Below are the code and all the weights of a small trained network. Each question names an input and a class and asks about switching units off, where a switched-off unit gives its printed mean instead of its output.

import numpy as np


def w(rows, s, z=0):
    codes = np.array(rows[::2]) - 128.0
    scale = np.full(codes.shape[1], s)
    scale[-1] = z or s
    return codes * scale


def f(y):
    return np.maximum(y, 0)


def log_softmax(a):
    a = a - a.max(-1, keepdims=True)
    return a - np.log(np.exp(a).sum(-1, keepdims=True))


def net(x, mask):
    res = np.array(x, float).reshape(1, 8) / 4 @ E
    y = f(res @ A[0][:, :-1].T + A[0][:, -1])
    res = res + np.where(mask, y, B[0][:, -1]) @ B[0][:, :-1]
    return log_softmax(res[-1] @ U[:, :-1].T + U[:, -1])


A, B = {}, {}
E = w([
[70,121,43,92,81,115,96,185,137,63,113,164],'x0',
[127,191,99,85,247,48,139,139,160,69,149,104],'x1',
[57,198,148,9,117,151,85,126,136,44,24,14],'x2',
[116,52,123,110,117,81,140,81,118,124,162,138],'x3',
[88,89,131,75,179,214,172,169,187,133,113,171],'x4',
[105,179,62,128,55,80,128,153,115,127,136,150],'x5',
[111,25,53,105,138,121,252,109,96,152,144,174],'x6',
[166,199,130,125,150,96,123,91,195,108,127,215],'x7',
],0.011)
A[0] = w([
[66,136,129,102,66,89,112,76,81,108,71,77,136],'N0',
[155,188,155,111,151,120,82,129,117,101,99,82,130],'N1',
[85,129,122,119,150,180,124,141,131,131,117,128,3],'N2',
[91,84,139,141,110,93,164,149,123,114,143,165,64],'N3',
[159,67,151,186,130,144,205,118,29,190,142,106,121],'N4',
[167,112,170,142,134,166,119,94,142,170,111,115,115],'N5',
[123,161,149,178,166,140,143,153,143,137,135,169,86],'N6',
[156,219,121,141,134,120,133,119,145,109,115,154,148],'N7',
[163,140,100,114,118,26,144,92,183,120,130,164,81],'N8',
[178,199,87,126,136,85,144,107,165,116,134,151,149],'N9',
[118,208,168,117,137,116,57,133,130,98,100,58,101],'N10',
[154,131,217,144,114,246,112,91,128,160,92,105,154],'N11',
[213,177,153,208,109,53,81,36,101,147,175,130,139],'N12',
[131,104,149,70,233,86,198,52,116,94,127,111,135],'N13',
],0.013,0.0056)
B[0] = w([
[82,113,153,70,68,152,169,157,103,68,132,115,216],'N0',
[124,192,134,153,139,182,66,71,107,98,146,162,220],'N1',
[139,138,127,133,171,123,122,121,136,142,138,125,148],'N2',
[133,170,126,147,153,158,105,83,131,143,160,109,159],'N3',
[143,122,58,144,154,91,107,171,65,183,177,156,209],'N4',
[152,112,95,109,107,93,142,155,145,154,106,133,170],'N5',
[118,137,125,89,113,128,122,119,78,143,122,63,157],'N6',
[88,122,82,100,61,145,113,160,90,143,111,110,182],'N7',
[115,161,166,163,130,132,59,112,126,122,107,177,179],'N8',
[87,175,120,134,99,120,95,109,89,115,66,143,182],'N9',
[121,230,170,181,160,147,140,98,93,79,136,200,252],'N10',
[133,138,96,123,119,172,7,86,197,212,31,96,213],'N11',
[120,54,109,229,212,78,167,181,200,204,130,168,218],'N12',
[175,124,144,116,103,181,132,128,234,122,111,65,213],'N13',
],0.012,0.026)
U = w([
[151,133,114,162,143,160,102,147,216,186,96,127,219],'0',
[84,106,216,175,73,85,202,195,86,80,118,184,2],'1',
[114,156,106,1,36,176,108,134,41,67,97,91,160],'2',
[145,79,96,187,158,62,130,179,68,207,183,177,99],'3',
[126,214,142,179,152,163,107,108,77,55,162,213,136],'4',
[183,85,143,43,152,166,221,151,184,76,200,70,68],'5',
],0.0099,0.004)

Each question gives the input, the list of numbers given to net, and the class t.
The units are the neurons (one row each of A and B). Each row of codes is followed by its name. A weight is (code - 128) times the scale printed after its matrix; where a second scale follows, it is the last column's (A, B and U).
mask holds one flag per neuron, in row order. A switched-off neuron (its flag False) gives its mean, the last column of its row in B, instead of its output. The means were averaged over made-up inputs and are rounded, as every weight is.
A unit's drop is (log p(t) with every unit on - log p(t) with that unit switched off) / (log p(t) with every unit on - log p(t) with every unit switched off).
The circuit of an input: a set's keep is (log p(t) with only the set's units on - log p(t) with every unit switched off) / (log p(t) with every unit on - log p(t) with every unit switched off). Starting from the 12 units with the biggest drops (on a tie, the unit counted first), units are removed one at a time, each time the one whose removal leaves the highest keep (on an exact tie, the one counted first), for as long as the keep stays at least 0.8.
circuit, biggest first: the units of the circuit, biggest drop first
most important unit: the unit with the biggest drop
top k neurons: the k neurons with the biggest drops, biggest first
drop when u is switched off: that unit's drop, to one decimal
input [3,2,-8,-8,-6,6,-6,6], class 3: circuit, biggest first	(N12)
input [-4,-5,0,4,-5,-5,0,3], class 3: top 3 neurons	(N4, N12, N13)
input [6,5,3,-2,8,-4,1,7], class 2: circuit, biggest first	(N12, N10)
input [5,5,-2,-1,6,2,4,0], class 0: top 3 neurons	(N10, N0, N1)
input [2,2,6,-4,2,-3,5,8], class 2: top 2 neurons	(N12, N7)
input [2,3,-1,-4,4,-6,8,3], class 5: top 2 neurons	(N11, N12)
input [-4,7,-7,5,0,-2,2,-1], class 3: top 3 neurons	(N4, N11, N12)
input [3,-5,6,-7,5,5,-1,7], class 2: top 2 neurons	(N12, N7)
input [-6,-1,6,-6,-8,-5,3,2], class 0: top 2 neurons	(N11, N12)
input [-3,4,-3,-8,-1,1,1,-1], class 3: circuit, biggest first	(N11, N10)
input [0,-7,4,7,5,4,8,0], class 2: top 3 neurons	(N12, N10, N0)
input [4,5,2,5,-2,6,-1,-7], class 2: top 2 neurons	(N12, N0)
input [7,3,-3,0,2,-5,7,3], class 0: top 3 neurons	(N10, N0, N13)
input [-4,-3,4,7,6,8,-4,-1], class 2: most important unit	N12
input [1,-6,2,5,-1,-1,-2,-8], class 2: top 2 neurons	(N12, N0)
input [-3,-1,-1,8,6,0,4,2], class 5: top 2 neurons	(N11, N13)
input [5,6,2,-8,6,-2,8,-2], class 5: drop when N11 is switched off	0.2
input [-2,-3,-5,8,-6,-1,-8,7], class 3: drop when N12 is switched off	0.3
input [-1,-3,4,-5,2,7,4,5], class 2: drop when N12 is switched off	0.1
input [-2,1,8,-8,5,2,-3,-7], class 4: most important unit	N10
